Below is a small trained network, with its code and all its weights. Each question gives an input and a class and asks what happens when units are switched off, that is, made to give their printed mean instead of their output.

import numpy as np


def w(rows, s, z=0):
    codes = np.array(rows[::2]) - 128.0
    scale = np.full(codes.shape[1], s)
    scale[-1] = z or s
    return codes * scale


def f(y):
    return y / 2 * (1 + np.tanh(0.7978845608 * (y + 0.044715 * y**3)))


def log_softmax(a):
    a = a - a.max(-1, keepdims=True)
    return a - np.log(np.exp(a).sum(-1, keepdims=True))


def net(x, mask):
    res = np.array(x, float).reshape(1, 2) / 4 @ E
    y = f(res @ A[0][:, :-1].T + A[0][:, -1])
    res = res + np.where(mask, y, B[0][:, -1]) @ B[0][:, :-1]
    return log_softmax(res[-1] @ U[:, :-1].T + U[:, -1])


A, B = {}, {}
E = w([
[133,219,2],'x0',
[22,101,71],'x1',
],0.0074)
A[0] = w([
[144,137,101,85],'n0',
[134,147,98,246],'n1',
[124,161,64,89],'n2',
[18,108,81,97],'n3',
[252,172,135,95],'n4',
[170,195,74,83],'n5',
[106,96,198,67],'n6',
],0.02,0.012)
B[0] = w([
[100,115,75,130],'n0',
[181,109,253,255],'n1',
[94,76,71,183],'n2',
[114,203,43,203],'n3',
[101,205,41,221],'n4',
[85,66,71,199],'n5',
[100,65,70,159],'n6',
],0.039,0.012)
U = w([
[135,249,76,75],'0',
[109,32,91,16],'1',
[191,156,167,253],'2',
],0.02,0.0037)

Each question gives the input, the list of numbers given to net, and the class t.
The units are the neurons (one row each of A and B). Each row of codes is followed by its name. A weight is (code - 128) times the scale printed after its matrix; where a second scale follows, it is the last column's (A, B and U).
mask holds one flag per neuron, in row order. A switched-off neuron (its flag False) gives its mean, the last column of its row in B, instead of its output. The means were averaged over made-up inputs and are rounded, as every weight is.
A unit's drop is (log p(t) with every unit on - log p(t) with that unit switched off) / (log p(t) with every unit on - log p(t) with every unit switched off).
The circuit of an input: a set's keep is (log p(t) with only the set's units on - log p(t) with every unit switched off) / (log p(t) with every unit on - log p(t) with every unit switched off). Starting from all 7 units, units are removed one at a time, each time the one whose removal leaves the highest keep (on an exact tie, the one counted first), for as long as the keep stays at least 0.8.
units of the circuit, in order: the units of the circuit, biggest drop first
most important unit: the unit with the biggest drop
k most important neurons: the k neurons with the biggest drops, biggest first
drop when u is switched off: that unit's drop, to one decimal
input [-2,3], class 2: units of the circuit, in order -> n4, n5
input [3,-2], class 2: units of the circuit, in order -> n3, n6
input [4,2], class 1: most important unit -> n4
input [3,-3], class 2: units of the circuit, in order -> n3, n6
input [5,-4], class 1: 2 most important neurons -> n5, n3
input [3,3], class 2: 2 most important neurons -> n4, n1
input [8,6], class 1: 2 most important neurons -> n2, n5
input [8,7], class 1: 3 most important neurons -> n2, n5, n4
input [-3,4], class 0: 3 most important neurons -> n1, n3, n5
input [-3,5], class 0: 2 most important neurons -> n3, n1
input [-2,0], class 2: drop when n5 is switched off -> 0.2
input [-1,0], class 2: drop when n0 is switched off -> 0.0
input [-6,8], class 0: drop when n3 is switched off -> 2.8
input [-5,8], class 0: drop when n3 is switched off -> 1.7
input [-2,-3], class 2: most important unit -> n3
